Below is a small trained network, with its code and all its weights. Each question gives an input and a class and asks what happens when units are switched off, that is, made to give their printed mean instead of their output.

import numpy as np


def w(rows, s, z=0):
    codes = np.array(rows[::2]) - 128.0
    scale = np.full(codes.shape[1], s)
    scale[-1] = z or s
    return codes * scale


def f(y):
    return np.maximum(y, 0)


def log_softmax(a):
    a = a - a.max(-1, keepdims=True)
    return a - np.log(np.exp(a).sum(-1, keepdims=True))


def net(x, mask):
    res = np.array(x, float).reshape(1, 7) / 4 @ E
    y = f(res @ A[0][:, :-1].T + A[0][:, -1])
    res = res + np.where(mask, y, B[0][:, -1]) @ B[0][:, :-1]
    return log_softmax(res[-1] @ U[:, :-1].T + U[:, -1])


A, B = {}, {}
E = w([
[67,157,229,14,47,52,67,123,184,214],'x0',
[45,106,254,67,138,118,108,156,51,60],'x1',
[148,236,182,35,221,159,251,143,42,135],'x2',
[89,156,66,167,194,85,27,12,94,207],'x3',
[103,87,69,13,204,196,76,114,89,164],'x4',
[93,78,118,70,121,154,209,82,161,189],'x5',
[126,105,119,208,225,35,157,147,210,98],'x6',
],0.0084)
A[0] = w([
[94,128,175,112,111,163,103,135,81,128,130],'n1',
[95,59,102,153,81,130,114,79,161,113,166],'n2',
[199,195,71,143,95,164,104,50,91,132,185],'n3',
[173,142,110,75,85,127,180,121,163,103,117],'n4',
[163,136,54,140,141,185,142,133,129,170,252],'n5',
[102,78,106,107,137,154,158,138,160,131,192],'n6',
[168,175,144,111,123,74,176,132,147,109,33],'n7',
[168,119,97,82,189,181,178,132,96,87,133],'n8',
[170,181,149,113,188,144,207,113,64,142,219],'n9',
[142,140,193,134,26,98,181,164,177,148,152],'n10',
[55,147,134,162,100,4,84,102,157,146,111],'n11',
[166,139,215,159,74,158,124,130,71,80,107],'n12',
[57,139,186,8,150,182,120,108,79,178,198],'n13',
[107,134,160,142,53,160,148,155,68,73,157],'n14',
[106,87,105,169,139,133,90,114,87,186,153],'n15',
],0.011,0.0025)
B[0] = w([
[72,125,109,100,92,157,144,102,130,94,177],'n1',
[77,170,118,149,141,121,98,106,118,125,196],'n2',
[181,95,97,104,180,207,69,143,114,127,199],'n3',
[98,142,145,140,124,157,96,204,162,121,167],'n4',
[135,152,119,169,172,196,119,159,106,137,195],'n5',
[128,128,96,182,161,106,156,106,45,121,159],'n6',
[135,98,61,116,126,86,100,167,151,105,166],'n7',
[73,171,154,155,195,74,123,69,132,186,201],'n8',
[162,209,113,254,154,115,81,95,115,23,217],'n9',
[151,70,205,43,59,143,117,151,141,108,208],'n10',
[47,151,150,184,73,9,159,43,77,154,234],'n11',
[98,178,195,193,131,133,187,111,56,116,185],'n12',
[3,164,232,64,94,89,79,97,227,143,253],'n13',
[88,135,215,197,122,107,118,115,44,50,185],'n14',
[91,134,138,116,147,149,83,128,181,142,187],'n15',
],0.0089,0.018)
U = w([
[172,164,133,80,133,130,69,189,244,86,94],'0',
[83,124,159,36,93,156,82,108,212,173,92],'1',
[78,189,162,178,131,76,127,78,134,118,176],'2',
[166,179,2,181,170,200,109,104,115,153,174],'3',
[221,106,114,73,137,152,183,99,123,160,4],'4',
[184,79,163,151,94,215,173,220,107,90,142],'5',
[183,87,133,99,67,61,129,150,181,147,43],'6',
],0.0098,0.0037)

Each question gives the input, the list of numbers given to net, and the class t.
The units are the neurons (one row each of A and B). Each row of codes is followed by its name. A weight is (code - 128) times the scale printed after its matrix; where a second scale follows, it is the last column's (A, B and U).
mask holds one flag per neuron, in row order. A switched-off neuron (its flag False) gives its mean, the last column of its row in B, instead of its output. The means were averaged over made-up inputs and are rounded, as every weight is.
A unit's drop is (log p(t) with every unit on - log p(t) with that unit switched off) / (log p(t) with every unit on - log p(t) with every unit switched off).
The circuit of an input: a set's keep is (log p(t) with only the set's units on - log p(t) with every unit switched off) / (log p(t) with every unit on - log p(t) with every unit switched off). Starting from the 12 units with the biggest drops (on a tie, the unit counted first), units are removed one at a time, each time the one whose removal leaves the highest keep (on an exact tie, the one counted first), for as long as the keep stays at least 0.8.
units of the circuit, in order: the units of the circuit, biggest drop first
unit that matters most: the unit with the biggest drop
top k neurons: the k neurons with the biggest drops, biggest first
drop of u: that unit's drop, to one decimal
input [2,-4,-5,-4,-4,0,6], class 6: unit that matters most	n10
input [-3,4,-6,4,4,-8,-4], class 3: units of the circuit, in order	[n13, n3]
input [0,-3,4,-5,-1,3,3], class 0: units of the circuit, in order	[n11, n12]
input [8,1,8,-7,-6,4,5], class 0: units of the circuit, in order	[n10, n9, n7]
input [8,1,2,6,8,8,8], class 1: top 2 neurons	[n13, n9]
input [6,-2,-1,-6,-3,-5,-1], class 5: units of the circuit, in order	[n13, n10]
input [8,-7,8,-2,0,-2,-3], class 0: units of the circuit, in order	[n11, n7]
input [4,-2,6,-6,-8,-4,4], class 5: top 2 neurons	[n10, n13]
input [7,8,-5,-6,4,-1,8], class 1: top 2 neurons	[n9, n10]
input [1,-1,1,-5,6,3,-4], class 1: top 3 neurons	[n13, n11, n12]
input [-2,-1,-7,-5,3,0,0], class 3: top 2 neurons	[n13, n11]
input [4,6,-6,6,-3,8,-8], class 1: top 2 neurons	[n13, n9]
input [0,-2,6,3,-2,-1,5], class 3: top 2 neurons	[n13, n11]
input [7,-4,2,7,2,3,2], class 1: units of the circuit, in order	[n9]
input [4,5,1,-6,-6,3,-3], class 1: top 4 neurons	[n10, n13, n11, n9]
input [-5,0,-3,-4,-4,6,4], class 5: drop of n13	0.3
input [3,-8,-3,-6,-6,6,3], class 6: drop of n13	0.2
input [0,-6,2,-5,-7,1,7], class 0: drop of n4	0.1
input [6,-6,-2,-8,-1,6,5], class 6: drop of n13	0.4
input [4,-5,3,-7,1,6,0], class 1: units of the circuit, in order	[n10]
